Below is a small trained network, with its code and all its weights. Each question gives an input and a class and asks what happens when units are switched off, that is, made to give their printed mean instead of their output.

import numpy as np


def w(rows, s, z=0):
    codes = np.array(rows[::2]) - 128.0
    scale = np.full(codes.shape[1], s)
    scale[-1] = z or s
    return codes * scale


def f(y):
    return np.maximum(y, 0)


def log_softmax(a):
    a = a - a.max(-1, keepdims=True)
    return a - np.log(np.exp(a).sum(-1, keepdims=True))


def net(x, mask):
    res = np.array(x, float).reshape(1, 8) / 4 @ E
    y = f(res @ A[0][:, :-1].T + A[0][:, -1])
    res = res + np.where(mask, y, B[0][:, -1]) @ B[0][:, :-1]
    return log_softmax(res[-1] @ U[:, :-1].T + U[:, -1])


A, B = {}, {}
E = w([
[193,117,178,35,213,192],'x0',
[135,185,78,126,98,158],'x1',
[209,45,83,198,51,153],'x2',
[49,160,209,147,152,86],'x3',
[56,124,129,185,113,255],'x4',
[126,152,87,156,103,132],'x5',
[175,134,232,206,139,72],'x6',
[196,200,173,86,17,78],'x7',
],0.0065)
A[0] = w([
[85,153,91,135,97,153,227],'neuron 0',
[141,159,159,152,126,54,40],'neuron 1',
[75,163,56,177,76,157,111],'neuron 2',
[139,117,136,138,113,98,73],'neuron 3',
[173,177,109,114,120,115,6],'neuron 4',
[104,176,105,147,97,114,152],'neuron 5',
[169,129,124,179,102,24,137],'neuron 6',
[139,84,143,119,87,90,66],'neuron 7',
[170,89,191,231,137,173,155],'neuron 8',
[80,111,112,77,172,135,145],'neuron 9',
[76,183,216,38,123,126,43],'neuron 10',
[138,44,159,133,89,45,186],'neuron 11',
[124,169,80,169,97,134,102],'neuron 12',
[134,125,176,187,193,208,160],'neuron 13',
[97,129,28,182,42,130,167],'neuron 14',
[108,245,195,131,170,27,165],'neuron 15',
[209,135,95,60,103,143,171],'neuron 16',
[231,164,91,15,128,173,73],'neuron 17',
[29,86,51,103,232,160,85],'neuron 18',
[103,150,82,154,77,135,78],'neuron 19',
[143,54,120,91,75,130,200],'neuron 20',
[97,126,183,96,118,135,132],'neuron 21',
[67,177,203,79,149,134,43],'neuron 22',
],0.011,0.002)
B[0] = w([
[114,149,145,107,138,155,189],'neuron 0',
[96,114,102,146,99,75,185],'neuron 1',
[106,192,169,153,143,167,218],'neuron 2',
[117,120,107,130,110,134,149],'neuron 3',
[124,139,103,147,163,98,159],'neuron 4',
[111,149,156,135,131,125,175],'neuron 5',
[78,106,76,161,71,107,211],'neuron 6',
[130,107,100,110,94,148,160],'neuron 7',
[208,106,151,209,142,125,209],'neuron 8',
[98,119,103,100,168,139,180],'neuron 9',
[148,111,215,63,138,102,214],'neuron 10',
[137,78,107,111,45,153,198],'neuron 11',
[106,164,150,151,126,129,181],'neuron 12',
[168,99,139,197,189,123,203],'neuron 13',
[111,202,172,129,88,196,247],'neuron 14',
[78,123,169,149,121,2,255],'neuron 15',
[172,181,70,111,143,108,213],'neuron 16',
[177,196,46,100,174,83,230],'neuron 17',
[58,73,72,102,180,199,238],'neuron 18',
[115,174,151,139,119,152,184],'neuron 19',
[161,129,134,70,102,167,184],'neuron 20',
[144,126,165,105,134,129,166],'neuron 21',
[128,95,183,63,148,109,202],'neuron 22',
],0.03,0.0094)
U = w([
[196,211,53,68,172,123,255],'0',
[52,115,127,176,77,65,62],'1',
[67,230,184,156,123,233,88],'2',
[104,104,240,60,178,77,91],'3',
[29,52,99,110,253,224,148],'4',
[210,73,159,224,181,172,150],'5',
[152,95,94,126,46,186,65],'6',
],0.0051,0.0016)

Each question gives the input, the list of numbers given to net, and the class t.
The units are the neurons (one row each of A and B). Each row of codes is followed by its name. A weight is (code - 128) times the scale printed after its matrix; where a second scale follows, it is the last column's (A, B and U).
mask holds one flag per neuron, in row order. A switched-off neuron (its flag False) gives its mean, the last column of its row in B, instead of its output. The means were averaged over made-up inputs and are rounded, as every weight is.
A unit's drop is (log p(t) with every unit on - log p(t) with that unit switched off) / (log p(t) with every unit on - log p(t) with every unit switched off).
The circuit of an input: a set's keep is (log p(t) with only the set's units on - log p(t) with every unit switched off) / (log p(t) with every unit on - log p(t) with every unit switched off). Starting from the 12 units with the biggest drops (on a tie, the unit counted first), units are removed one at a time, each time the one whose removal leaves the highest keep (on an exact tie, the one counted first), for as long as the keep stays at least 0.8.
units of the circuit, in order: the units of the circuit, biggest drop first
k most important neurons: the k neurons with the biggest drops, biggest first
drop when u is switched off: that unit's drop, to one decimal
input [-1,4,1,4,-8,5,-5,2], class 1: units of the circuit, in order : neuron 6
input [0,-8,-7,-8,6,1,0,4], class 3: units of the circuit, in order : neuron 10; neuron 14
input [1,-6,-8,-6,1,6,0,1], class 3: units of the circuit, in order : neuron 10; neuron 22
input [-2,-8,1,-6,2,-4,5,3], class 6: units of the circuit, in order : neuron 11; neuron 15
input [-8,-4,-6,3,-4,-1,0,-7], class 4: 2 most important neurons : neuron 18; neuron 9
input [-4,-7,4,6,-4,-1,-6,-3], class 6: 3 most important neurons : neuron 11; neuron 13; neuron 22
input [8,7,-7,0,3,5,2,7], class 3: 2 most important neurons : neuron 10; neuron 15
input [-1,-1,0,4,0,0,-5,3], class 3: 2 most important neurons : neuron 14; neuron 18
input [-3,-5,-2,-3,3,-7,8,1], class 5: 2 most important neurons : neuron 8; neuron 13
input [-4,5,8,8,-5,8,4,-7], class 2: 3 most important neurons : neuron 14; neuron 15; neuron 2
input [8,4,-2,-2,-5,2,8,5], class 0: 2 most important neurons : neuron 17; neuron 16
input [-7,-7,-7,4,-8,-1,-2,8], class 1: 2 most important neurons : neuron 6; neuron 1
input [-4,1,-5,-6,1,-7,1,-1], class 4: 2 most important neurons : neuron 14; neuron 15
input [1,-4,8,-2,6,-4,-1,-1], class 5: units of the circuit, in order : neuron 8
input [-3,5,-3,-6,-2,0,-4,-4], class 2: 2 most important neurons : neuron 14; neuron 2
input [-1,-5,2,3,-3,2,-2,1], class 1: drop when neuron 6 is switched off : 0.1
input [5,-4,-2,1,1,8,2,-6], class 4: drop when neuron 18 is switched off : 0.2
input [4,5,-4,-4,-5,3,-2,-7], class 4: drop when neuron 18 is switched off : 3.3
input [7,6,0,-6,0,-5,3,-8], class 4: drop when neuron 18 is switched off : 3.0
input [5,0,-6,-4,-8,1,2,-3], class 0: units of the circuit, in order : neuron 17
